Below is a small trained network, with its code and all its weights. Each question gives an input and a target symbol and asks what happens when units are switched off, that is, made to give their printed mean instead of their output.

import numpy as np


def w(rows, s, z=0):
    codes = np.array(rows[::2]) - 128.0
    scale = np.full(codes.shape[1], s)
    scale[-1] = z or s
    return codes * scale


def f(y):
    return y / 2 * (1 + np.tanh(0.7978845608 * (y + 0.044715 * y**3)))


def softmax(a):
    e = np.exp(a - a.max(-1, keepdims=True))
    return e / e.sum(-1, keepdims=True)


def log_softmax(a):
    a = a - a.max(-1, keepdims=True)
    return a - np.log(np.exp(a).sum(-1, keepdims=True))


def net(x, mask):
    ids = ['αγδεζηθμξπστφω'.index(c) for c in x.split()]
    T = len(ids)
    res = E[ids] + P[:T]
    u = 0
    for l in range(3):
        q, k, v = (res @ M[l].T for M in (Q, K, V))
        z = softmax(np.where(np.tri(T) > 0, q @ k.T / 4**0.5, -1e9)) @ v
        res = res + np.where(mask[u], z, O[l][:, -1]) @ O[l][:, :-1]
        u += 1
        y = f(res @ A[l][:, :-1].T + A[l][:, -1])
        res = res + np.where(mask[u : u + 4], y, B[l][:, -1]) @ B[l][:, :-1]
        u += 4
    return log_softmax(res[-1] @ U[:, :-1].T + U[:, -1])


Q, K, V, O, A, B = {}, {}, {}, {}, {}, {}
E = w([
[137,106,122],'α',
[210,88,59],'γ',
[110,151,168],'δ',
[104,1,160],'ε',
[201,205,70],'ζ',
[126,124,131],'η',
[148,144,114],'θ',
[131,37,132],'μ',
[150,110,112],'ξ',
[148,131,112],'π',
[138,15,172],'σ',
[128,193,134],'τ',
[146,147,116],'φ',
[66,81,186],'ω',
],0.0039)
P = w([
[46,146,101],'0',
[252,113,68],'1',
[84,174,200],'2',
[213,66,36],'3',
[88,198,240],'4',
[183,2,13],'5',
[100,246,236],'6',
[99,10,71],'7',
],0.0044)
Q[0] = w([
[10,250,252],'L0H1',
[5,243,245],'L0H1',
[249,6,1],'L0H1',
[8,251,254],'L0H1',
],0.0045)
K[0] = w([
[237,4,2],'L0H1',
[243,7,11],'L0H1',
[14,255,254],'L0H1',
[239,2,3],'L0H1',
],0.0045)
V[0] = w([
[227,253,6],'L0H1',
[108,25,48],'L0H1',
[223,252,3],'L0H1',
[228,253,2],'L0H1',
],0.0044)
O[0] = w([
[14,192,3,251],'L0H1',
[15,101,204,170],'L0H1',
[8,197,4,252],'L0H1',
[7,192,3,254],'L0H1',
],0.0041,0.0006)
A[0] = w([
[59,245,203,198],'L0N1',
[255,231,232,233],'L0N2',
[69,240,225,198],'L0N3',
[205,3,42,253],'L0N4',
],0.0043,0.0031)
B[0] = w([
[49,249,207,177],'L0N1',
[250,255,254,179],'L0N2',
[70,250,228,174],'L0N3',
[242,10,46,254],'L0N4',
],0.0042,0.003)
Q[1] = w([
[68,250,235],'L1H1',
[37,250,228],'L1H1',
[181,2,22],'L1H1',
[68,253,235],'L1H1',
],0.0039)
K[1] = w([
[217,6,22],'L1H1',
[244,13,31],'L1H1',
[47,254,235],'L1H1',
[219,3,21],'L1H1',
],0.0039)
V[1] = w([
[90,254,204],'L1H1',
[184,7,48],'L1H1',
[186,15,47],'L1H1',
[225,241,80],'L1H1',
],0.0045)
O[1] = w([
[207,248,99,166],'L1H1',
[40,13,144,100],'L1H1',
[37,15,135,106],'L1H1',
[5,253,10,247],'L1H1',
],0.0043,0.0011)
A[1] = w([
[58,99,4,210],'L1N1',
[42,40,11,227],'L1N2',
[238,225,237,254],'L1N3',
[63,252,8,229],'L1N4',
],0.0041,0.0036)
B[1] = w([
[2,46,26,203],'L1N1',
[4,13,64,210],'L1N2',
[254,215,190,243],'L1N3',
[4,222,28,254],'L1N4',
],0.0045,0.0032)
Q[2] = w([
[71,197,226],'L2H1',
[187,75,17],'L2H1',
[193,138,2],'L2H1',
[77,216,187],'L2H1',
],0.0043)
K[2] = w([
[19,52,146],'L2H1',
[226,217,135],'L2H1',
[199,238,183],'L2H1',
[3,98,193],'L2H1',
],0.0039)
V[2] = w([
[28,193,161],'L2H1',
[229,115,145],'L2H1',
[122,248,251],'L2H1',
[27,151,118],'L2H1',
],0.0033)
O[2] = w([
[208,238,185,210],'L2H1',
[52,83,45,1],'L2H1',
[132,252,70,18],'L2H1',
[208,184,208,251],'L2H1',
],0.004,0.00091)
A[2] = w([
[11,55,8,221],'L2N1',
[201,18,223,250],'L2N2',
[51,197,3,195],'L2N3',
[249,253,231,253],'L2N4',
],0.0042,0.0044)
B[2] = w([
[9,7,25,247],'L2N1',
[225,8,239,199],'L2N2',
[10,172,10,252],'L2N3',
[254,251,254,247],'L2N4',
],0.0045,0.0039)
U = w([
[120,150,121,105],'α',
[141,68,128,145],'γ',
[248,169,254,162],'δ',
[152,38,180,184],'ε',
[157,249,131,73],'ζ',
[29,204,3,1],'η',
[134,172,115,224],'θ',
[128,161,119,87],'μ',
[196,221,176,74],'ξ',
[4,3,37,58],'π',
[181,36,219,111],'σ',
[153,156,154,164],'τ',
[140,121,142,189],'φ',
[123,116,130,129],'ω',
],0.0044,0.0028)

Each question gives the input, a string of symbols that net reads in full, and the target symbol t.
The units are the heads (4 rows each of Q, K, V and O) and the neurons (one row each of A and B). Each row of codes is followed by its name. A weight is (code - 128) times the scale printed after its matrix; where a second scale follows, it is the last column's (O, A, B and U).
mask holds one flag per unit, layer by layer, with each layer's heads first. A switched-off unit (its flag False) gives its mean, the last column of its rows in O or B, instead of its output. The means were averaged over made-up inputs and are rounded, as every weight is.
A unit's drop is (log p(t) with every unit on - log p(t) with that unit switched off) / (log p(t) with every unit on - log p(t) with every unit switched off).
The circuit of an input: a set's keep is (log p(t) with only the set's units on - log p(t) with every unit switched off) / (log p(t) with every unit on - log p(t) with every unit switched off). Starting from the 12 units with the biggest drops (on a tie, the unit counted first), units are removed one at a time, each time the one whose removal leaves the highest keep (on an exact tie, the one counted first), for as long as the keep stays at least 0.8.
circuit, biggest first: the units of the circuit, biggest drop first
unit that matters most: the unit with the biggest drop
top k neurons: the k neurons with the biggest drops, biggest first
k most important neurons of layer l: the k neurons of layer l with the biggest drops, biggest first
drop when u is switched off: that unit's drop, to one decimal
input α γ π ζ γ θ, target π: unit that matters most	L2H1
input ε α γ γ θ γ γ η, target π: circuit, biggest first	L2N1, L2N4, L0N2, L1N2
input δ θ φ π γ μ, target π: circuit, biggest first	L0N2, L2N1, L1N2
input θ φ σ σ γ ω, target π: circuit, biggest first	L0N2, L2N1, L1N2
input η η τ ζ γ μ ζ ζ, target η: top 2 neurons	L1N4, L2N3
input γ δ σ ω ζ, target δ: top 2 neurons	L0N2, L2N4
input φ ζ ζ ξ, target η: 2 most important neurons of layer 2	L2N3, L2N2
input τ ξ δ δ ω θ, target δ: top 2 neurons	L2N4, L1N3
input γ ε ω ζ, target δ: 2 most important neurons of layer 0	L0N2, L0N4
input γ ω τ, target δ: 3 most important neurons of layer 2	L2N4, L2N1, L2N3
input ζ γ γ ζ δ γ ω, target π: 2 most important neurons of layer 0	L0N4, L0N2
input μ φ γ ε, target π: 3 most important neurons of layer 1	L1N2, L1N3, L1N1
input θ τ δ ω δ, target δ: 2 most important neurons of layer 0	L0N2, L0N3
input ζ π φ γ γ μ ζ φ, target η: unit that matters most	L1H1
input γ ε γ γ γ γ, target π: 2 most important neurons of layer 2	L2N1, L2N4
input δ α φ γ γ, target π: 2 most important neurons of layer 1	L1N3, L1N2
input τ δ γ ω γ π, target π: top 2 neurons	L0N2, L2N1
input γ γ δ, target π: drop when L1H1 is switched off	1.5
input δ π α γ φ, target π: drop when L2N3 is switched off	0.0
input π γ τ, target π: drop when L0N4 is switched off	0.1
input π δ φ γ μ, target π: top neuron	L0N4
